Here is a tiny trained network, its code and every weight. The questions are about switching its units off for an input and a class, where a switched-off unit gives its printed mean instead of its output.

import numpy as np


def w(rows, s, z=0):
    codes = np.array(rows[::2]) - 128.0
    scale = np.full(codes.shape[1], s)
    scale[-1] = z or s
    return codes * scale


def f(y):
    return np.maximum(y, 0)


def log_softmax(a):
    a = a - a.max(-1, keepdims=True)
    return a - np.log(np.exp(a).sum(-1, keepdims=True))


def net(x, mask):
    res = np.array(x, float).reshape(1, 4) / 4 @ E
    y = f(res @ A[0][:, :-1].T + A[0][:, -1])
    res = res + np.where(mask, y, B[0][:, -1]) @ B[0][:, :-1]
    return log_softmax(res[-1] @ U[:, :-1].T + U[:, -1])


A, B = {}, {}
E = w([
[221,102,50,192,197,114,109],'x0',
[70,85,63,164,42,166,1],'x1',
[194,7,182,159,59,180,187],'x2',
[113,218,114,201,119,226,188],'x3',
],0.0082)
A[0] = w([
[73,223,74,108,186,97,71,82],'n1',
[138,52,126,43,138,29,89,107],'n2',
[115,178,111,208,117,222,183,101],'n3',
[130,92,177,139,71,143,150,98],'n4',
[88,195,193,98,52,182,143,98],'n5',
[90,210,77,136,182,82,78,87],'n6',
[195,184,182,98,174,110,195,134],'n7',
[95,69,96,166,89,167,65,101],'n8',
[131,223,112,213,111,213,177,112],'n9',
[66,234,79,110,190,101,89,114],'n10',
[150,77,134,54,141,62,73,69],'n11',
[199,2,194,180,48,222,192,82],'n12',
[95,100,94,180,47,146,36,80],'n13',
[198,124,75,176,170,116,121,76],'n14',
[152,41,161,184,79,162,161,66],'n15',
[238,94,60,211,160,122,116,83],'n16',
[151,137,168,120,179,102,178,75],'n17',
[68,246,88,71,151,70,94,78],'n18',
[155,145,152,108,158,104,178,81],'n19',
[170,129,180,110,194,109,227,102],'n20',
[42,129,179,92,73,124,152,128],'n21',
[53,115,191,63,60,162,161,114],'n22',
[110,120,101,137,86,153,93,89],'n23',
[152,69,140,52,137,24,76,80],'n24',
[80,97,58,184,36,177,9,88],'n25',
[84,112,62,156,69,141,47,95],'n26',
[105,232,96,210,142,240,173,83],'n27',
[200,96,43,224,198,122,121,85],'n28',
[147,184,127,193,107,229,157,87],'n29',
[179,161,184,102,165,84,196,74],'n30',
[33,129,203,54,66,148,155,62],'n31',
[174,156,187,90,211,79,226,112],'n32',
[161,117,86,190,162,137,129,112],'n33',
[213,87,57,207,171,128,125,86],'n34',
[160,56,128,51,114,43,100,82],'n35',
[76,147,203,68,71,143,132,71],'n36',
[189,124,74,165,149,110,134,247],'n37',
[166,168,159,87,169,93,185,95],'n38',
],0.0083,0.013)
B[0] = w([
[209,113,128,84,105,62,208,185],'n1',
[68,69,183,158,153,112,114,200],'n2',
[82,43,186,147,160,110,122,178],'n3',
[159,152,120,102,144,85,145,160],'n4',
[120,163,121,110,194,108,86,175],'n5',
[181,120,128,107,124,77,177,178],'n6',
[84,142,84,156,64,162,127,196],'n7',
[106,139,78,164,89,163,162,178],'n8',
[70,61,188,143,144,112,99,192],'n9',
[207,101,142,111,93,67,171,202],'n10',
[88,65,158,146,164,109,152,166],'n11',
[254,116,143,76,81,12,225,215],'n12',
[83,139,75,167,96,170,175,183],'n13',
[120,149,106,97,180,116,133,153],'n14',
[188,118,119,105,128,76,196,163],'n15',
[121,194,99,79,203,108,105,174],'n16',
[99,132,91,141,117,152,159,149],'n17',
[210,127,133,111,111,72,175,187],'n18',
[102,131,100,140,114,138,149,147],'n19',
[106,138,63,161,81,177,151,183],'n20',
[135,178,122,100,162,121,72,192],'n21',
[141,198,109,94,181,108,69,197],'n22',
[105,136,102,137,133,137,147,146],'n23',
[68,53,181,143,175,127,141,184],'n24',
[76,139,69,159,80,177,177,211],'n25',
[88,139,76,167,82,176,172,183],'n26',
[71,42,182,136,160,112,132,190],'n27',
[105,179,96,71,206,105,100,178],'n28',
[94,59,165,128,155,109,135,166],'n29',
[82,131,65,160,102,165,165,164],'n30',
[120,189,87,80,227,106,85,178],'n31',
[77,140,80,169,72,176,149,203],'n32',
[119,155,127,102,161,113,113,157],'n33',
[122,191,92,62,203,106,99,171],'n34',
[92,66,163,139,159,106,130,180],'n35',
[124,164,95,91,191,104,86,165],'n36',
[132,169,173,126,72,122,35,250],'n37',
[97,135,95,147,96,156,148,167],'n38',
],0.0097,0.012)
U = w([
[90,138,67,155,64,158,156,118],'0',
[225,108,135,115,101,85,176,131],'1',
[77,45,189,139,160,119,115,124],'2',
[129,199,98,105,197,114,85,106],'3',
[159,169,206,140,3,141,12,252],'4',
[171,119,139,151,136,165,117,95],'5',
[173,119,139,158,138,167,118,95],'6',
[164,121,137,145,131,163,131,105],'7',
],0.016,0.018)

Each question gives the input, the list of numbers given to net, and the class t.
The units are the neurons (one row each of A and B). Each row of codes is followed by its name. A weight is (code - 128) times the scale printed after its matrix; where a second scale follows, it is the last column's (A, B and U).
mask holds one flag per neuron, in row order. A switched-off neuron (its flag False) gives its mean, the last column of its row in B, instead of its output. The means were averaged over made-up inputs and are rounded, as every weight is.
A unit's drop is (log p(t) with every unit on - log p(t) with that unit switched off) / (log p(t) with every unit on - log p(t) with every unit switched off).
The circuit of an input: a set's keep is (log p(t) with only the set's units on - log p(t) with every unit switched off) / (log p(t) with every unit on - log p(t) with every unit switched off). Starting from the 12 units with the biggest drops (on a tie, the unit counted first), units are removed one at a time, each time the one whose removal leaves the highest keep (on an exact tie, the one counted first), for as long as the keep stays at least 0.8.
units of the circuit, in order: the units of the circuit, biggest drop first
k most important neurons: the k neurons with the biggest drops, biggest first
drop when u is switched off: that unit's drop, to one decimal
input [-7,1,7,-6], class 1: units of the circuit, in order : n12
input [5,0,3,-4], class 3: units of the circuit, in order : n16, n34
input [0,0,-5,5], class 1: 3 most important neurons : n10, n1, n18
input [6,7,3,8], class 2: 4 most important neurons : n3, n27, n9, n29
input [-1,1,-4,4], class 1: units of the circuit, in order : n10, n1
input [-8,4,4,7], class 3: 4 most important neurons : n22, n31, n5, n21
input [7,7,-5,-2], class 0: 3 most important neurons : n25, n26, n13
input [-7,-2,-7,-7], class 1: 2 most important neurons : n18, n1
input [2,-5,5,5], class 0: 3 most important neurons : n20, n7, n32
input [7,-2,-5,7], class 2: 3 most important neurons : n27, n9, n3
input [0,-6,-3,7], class 2: 3 most important neurons : n27, n9, n3
input [8,6,4,-4], class 3: 3 most important neurons : n16, n34, n28
input [3,0,-1,1], class 4: 2 most important neurons : n37, n31
input [0,-3,3,0], class 4: most important neuron : n25
input [-8,-6,2,2], class 3: 2 most important neurons : n31, n22
input [-7,-8,5,0], class 0: drop when n32 is switched off : 0.1
input [0,-3,-2,3], class 4: drop when n13 is switched off : 0.1
input [0,5,8,-6], class 1: drop when n12 is switched off : 2.9
input [3,0,-4,-5], class 2: drop when n24 is switched off : 0.2
input [3,6,5,8], class 2: units of the circuit, in order : n3
